Below are the code and all the weights of a small trained network. Each question names an input and a class and asks about switching units off, where a switched-off unit gives its printed mean instead of its output.

import numpy as np


def w(rows, s, z=0):
    codes = np.array(rows[::2]) - 128.0
    scale = np.full(codes.shape[1], s)
    scale[-1] = z or s
    return codes * scale


def f(y):
    return np.maximum(y, 0)


def log_softmax(a):
    a = a - a.max(-1, keepdims=True)
    return a - np.log(np.exp(a).sum(-1, keepdims=True))


def net(x, mask):
    res = np.array(x, float).reshape(1, 8) / 4 @ E
    y = f(res @ A[0][:, :-1].T + A[0][:, -1])
    res = res + np.where(mask, y, B[0][:, -1]) @ B[0][:, :-1]
    return log_softmax(res[-1] @ U[:, :-1].T + U[:, -1])


A, B = {}, {}
E = w([
[131,129,135,127,130,123,126,130,132,128],'x0',
[50,160,129,160,34,116,82,71,220,59],'x1',
[130,17,177,212,99,161,200,120,96,70],'x2',
[135,144,79,210,58,36,134,153,88,179],'x3',
[129,127,129,128,128,125,129,127,132,129],'x4',
[101,92,143,79,166,2,105,62,69,95],'x5',
[185,82,138,111,61,166,72,47,114,202],'x6',
[132,34,57,123,148,117,41,180,162,108],'x7',
],0.0093)
A[0] = w([
[122,157,119,166,105,173,114,130,160,115,82],'N1',
[233,95,126,100,222,137,180,184,28,177,51],'N2',
[150,169,59,239,45,131,160,200,130,200,106],'N3',
[114,8,196,194,94,148,193,119,89,87,64],'N4',
[57,141,114,147,79,110,103,63,193,47,52],'N5',
[46,147,114,158,35,128,95,99,208,69,69],'N6',
[109,132,130,138,82,133,97,72,162,127,82],'N7',
[141,64,152,169,114,137,180,141,141,108,45],'N8',
[97,140,134,143,95,114,91,77,173,66,36],'N9',
[80,143,133,115,153,95,153,179,113,76,55],'N10',
[67,157,164,145,78,117,119,77,189,75,25],'N11',
[140,142,165,74,169,239,136,118,186,88,66],'N12',
[132,169,115,93,138,110,111,131,153,158,25],'N13',
[123,172,169,98,141,76,154,42,64,100,71],'N14',
[116,70,144,132,145,84,154,74,88,84,90],'N15',
[70,161,144,165,179,140,157,221,129,70,21],'N16',
[208,57,166,128,36,171,71,11,103,215,73],'N17',
[142,37,50,115,159,106,61,190,163,101,93],'N18',
[91,145,102,153,124,69,177,189,133,124,95],'N19',
[119,41,159,193,120,142,184,98,113,75,47],'N20',
[59,165,134,166,187,88,198,225,145,35,104],'N21',
[109,119,88,155,92,2,127,104,48,147,91],'N22',
[118,232,198,145,126,172,214,103,130,164,69],'N23',
[176,158,110,152,89,250,166,219,187,153,2],'N24',
[124,73,111,142,124,121,60,180,137,123,36],'N25',
[118,247,76,32,172,86,54,116,167,209,65],'N26',
[89,72,143,55,186,19,89,54,71,91,9],'N27',
[133,53,71,130,150,130,41,205,172,105,98],'N28',
[135,215,231,120,107,116,185,83,87,133,89],'N29',
[106,114,203,35,205,209,141,80,170,65,81],'N30',
[114,86,136,72,177,185,102,116,162,91,89],'N31',
],0.0081,0.0049)
B[0] = w([
[118,114,149,113,154,139,141,150,149,152,164],'N1',
[161,112,150,59,127,145,221,208,42,225,241],'N2',
[88,87,237,191,174,49,62,112,124,113,219],'N3',
[153,222,99,118,80,160,70,180,108,47,236],'N4',
[168,125,146,92,147,154,181,169,83,195,211],'N5',
[152,124,146,89,148,124,187,182,62,194,229],'N6',
[166,103,103,113,158,126,136,157,110,163,174],'N7',
[134,173,124,119,95,131,89,160,107,96,175],'N8',
[133,118,151,93,153,147,166,172,88,179,180],'N9',
[161,140,88,85,165,127,112,101,181,152,165],'N10',
[155,104,122,100,129,140,176,163,81,185,193],'N11',
[117,98,194,187,144,53,75,109,101,113,201],'N12',
[146,139,121,145,106,138,98,160,115,104,152],'N13',
[65,85,137,162,104,182,146,112,188,123,188],'N14',
[112,145,171,129,117,176,99,155,184,125,185],'N15',
[172,127,70,72,168,129,80,87,183,162,183],'N16',
[216,164,36,60,218,114,94,40,187,153,248],'N17',
[84,107,94,156,53,128,205,71,115,117,208],'N18',
[165,138,116,123,166,101,102,75,127,134,176],'N19',
[142,211,104,110,65,156,84,185,121,68,207],'N20',
[209,143,48,77,198,121,94,56,153,154,226],'N21',
[101,97,218,178,172,83,85,128,137,116,205],'N22',
[52,77,60,165,56,135,202,80,134,91,199],'N23',
[49,91,217,132,174,211,105,148,254,131,205],'N24',
[102,110,95,143,94,112,167,96,100,103,164],'N25',
[162,233,113,125,47,181,77,196,108,29,238],'N26',
[43,75,198,159,170,225,110,159,244,139,220],'N27',
[65,89,64,172,44,131,211,77,112,97,207],'N28',
[84,86,69,156,67,117,188,80,108,87,201],'N29',
[150,116,180,187,143,16,75,113,57,132,225],'N30',
[118,129,147,184,136,65,116,100,99,121,185],'N31',
],0.008,0.012)
U = w([
[163,122,135,83,138,141,211,221,64,225,84],'0',
[152,238,103,120,68,159,78,203,123,44,85],'1',
[76,92,184,142,154,185,116,147,232,139,255],'2',
[203,151,40,83,185,108,102,26,174,163,109],'3',
[79,95,65,157,50,118,219,50,110,96,106],'4',
[132,113,203,183,149,12,73,113,79,127,130],'5',
],0.011,0.0035)

Each question gives the input, the list of numbers given to net, and the class t.
The units are the neurons (one row each of A and B). Each row of codes is followed by its name. A weight is (code - 128) times the scale printed after its matrix; where a second scale follows, it is the last column's (A, B and U).
mask holds one flag per neuron, in row order. A switched-off neuron (its flag False) gives its mean, the last column of its row in B, instead of its output. The means were averaged over made-up inputs and are rounded, as every weight is.
A unit's drop is (log p(t) with every unit on - log p(t) with that unit switched off) / (log p(t) with every unit on - log p(t) with every unit switched off).
The circuit of an input: a set's keep is (log p(t) with only the set's units on - log p(t) with every unit switched off) / (log p(t) with every unit on - log p(t) with every unit switched off). Starting from the 12 units with the biggest drops (on a tie, the unit counted first), units are removed one at a time, each time the one whose removal leaves the highest keep (on an exact tie, the one counted first), for as long as the keep stays at least 0.8.
circuit, biggest first: the units of the circuit, biggest drop first
unit that matters most: the unit with the biggest drop
top k neurons: the k neurons with the biggest drops, biggest first
drop of u: that unit's drop, to one decimal
input [6,2,3,7,3,8,0,4], class 2: unit that matters most	N27
input [5,-3,6,2,8,4,7,-7], class 3: top 4 neurons	[N17 N26 N28 N18]
input [-7,8,-2,-1,4,-4,8,-8], class 0: top 2 neurons	[N6 N11]
input [-6,-5,-6,-2,-5,0,6,7], class 4: circuit, biggest first	[N28 N18]
input [5,-4,3,-6,0,4,-7,-8], class 4: top 4 neurons	[N23 N29 N17 N14]
input [5,0,-5,-7,0,5,-1,6], class 5: top 3 neurons	[N30 N31 N23]
input [-6,-3,1,-1,4,-5,-5,-4], class 2: top 2 neurons	[N24 N17]
input [1,1,-3,4,-7,-2,-1,2], class 5: top 2 neurons	[N3 N4]
input [-8,6,5,-3,-4,-2,7,2], class 3: top 2 neurons	[N17 N2]
input [0,-6,-7,2,-5,-3,8,-4], class 3: top 2 neurons	[N17 N4]
input [2,-6,7,6,6,0,-8,7], class 3: top 2 neurons	[N21 N16]
input [1,1,7,7,-3,4,-5,-1], class 1: top 2 neurons	[N4 N20]
input [2,-5,-8,8,2,-8,-4,-8], class 1: top 2 neurons	[N26 N27]
input [4,-4,-5,7,-4,-6,3,-3], class 5: circuit, biggest first	[N3]
input [-2,-4,-4,1,7,1,2,-5], class 4: circuit, biggest first	[N29 N23]
input [-2,-5,8,6,3,-5,7,-6], class 1: top 2 neurons	[N4 N20]
input [2,7,0,-8,2,3,3,-4], class 5: top 3 neurons	[N30 N12 N2]
input [6,-1,-5,-2,6,2,4,-1], class 1: drop of N27	0.0
input [3,1,-8,-7,2,3,-4,-3], class 1: drop of N3	0.1
input [0,5,-5,3,8,8,-8,-4], class 2: drop of N14	0.5
input [-2,-4,-3,5,-3,-2,6,-6], class 3: circuit, biggest first	[N17]
